Here is a tiny trained network, its code and every weight. The questions are about switching its units off for an input and a class, where a switched-off unit gives its printed mean instead of its output.

import numpy as np


def w(rows, s, z=0):
    codes = np.array(rows[::2]) - 128.0
    scale = np.full(codes.shape[1], s)
    scale[-1] = z or s
    return codes * scale


def f(y):
    return y / 2 * (1 + np.tanh(0.7978845608 * (y + 0.044715 * y**3)))


def log_softmax(a):
    a = a - a.max(-1, keepdims=True)
    return a - np.log(np.exp(a).sum(-1, keepdims=True))


def net(x, mask):
    res = np.array(x, float).reshape(1, 5) / 4 @ E
    y = f(res @ A[0][:, :-1].T + A[0][:, -1])
    res = res + np.where(mask, y, B[0][:, -1]) @ B[0][:, :-1]
    return log_softmax(res[-1] @ U[:, :-1].T + U[:, -1])


A, B = {}, {}
E = w([
[99,131,110,247,124,219,166,128,178],'x0',
[60,157,46,107,76,108,93,129,192],'x1',
[98,162,125,154,85,96,118,2,38],'x2',
[152,75,100,198,184,96,23,128,104],'x3',
[210,195,151,146,49,166,146,115,162],'x4',
],0.0086)
A[0] = w([
[169,111,154,180,151,164,124,133,121,198],'n0',
[106,101,152,130,161,150,159,142,126,146],'n1',
[135,131,197,133,142,118,148,26,1,150],'n2',
[95,174,115,142,72,183,171,129,175,149],'n3',
[135,139,173,129,128,117,142,72,40,188],'n4',
[128,104,98,118,145,112,104,145,140,154],'n5',
[147,61,139,193,212,158,109,148,124,141],'n6',
[92,143,171,114,124,119,170,67,62,246],'n7',
[92,77,141,185,190,189,167,143,142,214],'n8',
[129,127,91,128,123,139,109,172,182,101],'n9',
[104,128,75,151,114,129,102,145,169,159],'n10',
[115,103,91,128,144,114,108,153,157,172],'n11',
[204,107,191,89,161,63,97,132,50,252],'n12',
[204,175,191,139,91,188,165,142,148,163],'n13',
[84,149,119,56,107,48,148,105,95,176],'n14',
[155,27,138,194,230,149,97,146,116,179],'n15',
[92,89,134,184,174,178,158,143,146,190],'n16',
[122,72,99,135,174,91,83,127,113,167],'n17',
[127,100,107,140,153,85,62,104,82,98],'n18',
[122,194,96,180,46,147,110,67,128,214],'n19',
[124,211,111,173,31,148,109,49,120,197],'n20',
[129,141,84,155,103,78,45,80,108,241],'n21',
[121,81,103,132,158,91,83,118,109,148],'n22',
[124,166,152,72,91,154,189,155,164,240],'n23',
[151,44,131,183,222,141,99,146,112,172],'n24',
[193,100,180,91,159,69,94,132,65,191],'n25',
[193,167,184,135,93,176,167,144,155,135],'n26',
],0.009,0.0033)
B[0] = w([
[96,86,131,159,139,117,146,150,157,186],'n0',
[130,108,104,128,136,146,139,151,124,157],'n1',
[80,71,129,101,121,160,194,55,126,232],'n2',
[169,145,108,110,132,60,145,151,115,198],'n3',
[98,79,119,107,142,148,180,80,119,198],'n4',
[109,114,153,104,136,142,91,140,118,162],'n5',
[93,97,159,149,125,132,112,184,164,221],'n6',
[108,101,115,133,125,169,186,78,135,201],'n7',
[128,86,85,121,161,140,147,176,114,223],'n8',
[114,118,146,76,124,148,135,99,100,168],'n9',
[112,118,128,102,145,124,112,114,95,173],'n10',
[112,107,144,95,141,140,99,138,106,174],'n11',
[126,83,102,127,212,41,126,150,113,246],'n12',
[141,153,130,187,78,115,214,45,190,225],'n13',
[81,70,125,168,155,92,153,123,147,203],'n14',
[87,116,187,141,114,129,89,173,168,254],'n15',
[128,85,86,119,159,139,143,173,105,206],'n16',
[122,177,173,123,111,129,81,131,139,205],'n17',
[125,183,161,141,116,78,100,125,149,192],'n18',
[171,124,15,130,152,126,166,117,84,201],'n19',
[176,123,2,130,154,175,181,118,93,210],'n20',
[94,112,122,117,160,51,120,105,83,210],'n21',
[121,187,174,130,111,116,80,125,142,190],'n22',
[154,146,112,155,111,76,167,161,154,227],'n23',
[93,136,191,133,107,130,83,165,164,238],'n24',
[124,89,122,120,213,52,107,147,104,223],'n25',
[147,166,132,177,75,113,190,58,184,210],'n26',
],0.0095)
U = w([
[132,128,138,123,164,94,79,185,116,169],'0',
[137,172,98,144,124,142,82,92,85,6],'1',
[110,129,171,99,136,114,95,58,95,68],'2',
[107,112,172,107,118,245,96,149,135,69],'3',
[98,111,175,161,106,115,145,113,169,204],'4',
[186,173,109,161,98,143,151,104,143,87],'5',
[136,85,80,105,162,148,168,102,76,227],'6',
[157,205,177,115,51,143,129,105,150,28],'7',
],0.011,0.0022)

Each question gives the input, the list of numbers given to net, and the class t.
The units are the neurons (one row each of A and B). Each row of codes is followed by its name. A weight is (code - 128) times the scale printed after its matrix; where a second scale follows, it is the last column's (A, B and U).
mask holds one flag per neuron, in row order. A switched-off neuron (its flag False) gives its mean, the last column of its row in B, instead of its output. The means were averaged over made-up inputs and are rounded, as every weight is.
A unit's drop is (log p(t) with every unit on - log p(t) with that unit switched off) / (log p(t) with every unit on - log p(t) with every unit switched off).
The circuit of an input: a set's keep is (log p(t) with only the set's units on - log p(t) with every unit switched off) / (log p(t) with every unit on - log p(t) with every unit switched off). Starting from the 12 units with the biggest drops (on a tie, the unit counted first), units are removed one at a time, each time the one whose removal leaves the highest keep (on an exact tie, the one counted first), for as long as the keep stays at least 0.8.
circuit, biggest first: the units of the circuit, biggest drop first
unit that matters most: the unit with the biggest drop
k most important neurons: the k neurons with the biggest drops, biggest first
drop of u: that unit's drop, to one decimal
input [4,0,-1,4,-5], class 0: circuit, biggest first : (n2)
input [6,1,0,3,-4], class 0: circuit, biggest first : (n2; n13)
input [-4,-6,-1,7,8], class 4: circuit, biggest first : (n13; n20)
input [-1,4,-3,-2,1], class 7: circuit, biggest first : (n12; n25; n8; n0)
input [2,8,-5,6,1], class 3: 2 most important neurons : (n12; n25)
input [0,-1,5,-1,7], class 6: 4 most important neurons : (n20; n19; n2; n4)
input [-3,-4,4,6,-3], class 2: 2 most important neurons : (n2; n4)
input [3,3,-3,-2,-8], class 3: 2 most important neurons : (n12; n25)
input [8,-7,2,2,6], class 5: 2 most important neurons : (n13; n26)
input [-8,8,2,-4,8], class 6: 2 most important neurons : (n20; n14)
input [-1,6,0,7,8], class 6: 2 most important neurons : (n20; n19)
input [-7,8,-8,-7,3], class 7: 2 most important neurons : (n12; n25)
input [6,-2,-4,5,-2], class 3: drop of n14 : 0.0
input [0,1,3,2,-2], class 2: drop of n20 : 0.1
input [-2,5,0,6,6], class 1: unit that matters most : n2
input [7,6,-7,1,2], class 6: drop of n20 : -0.1
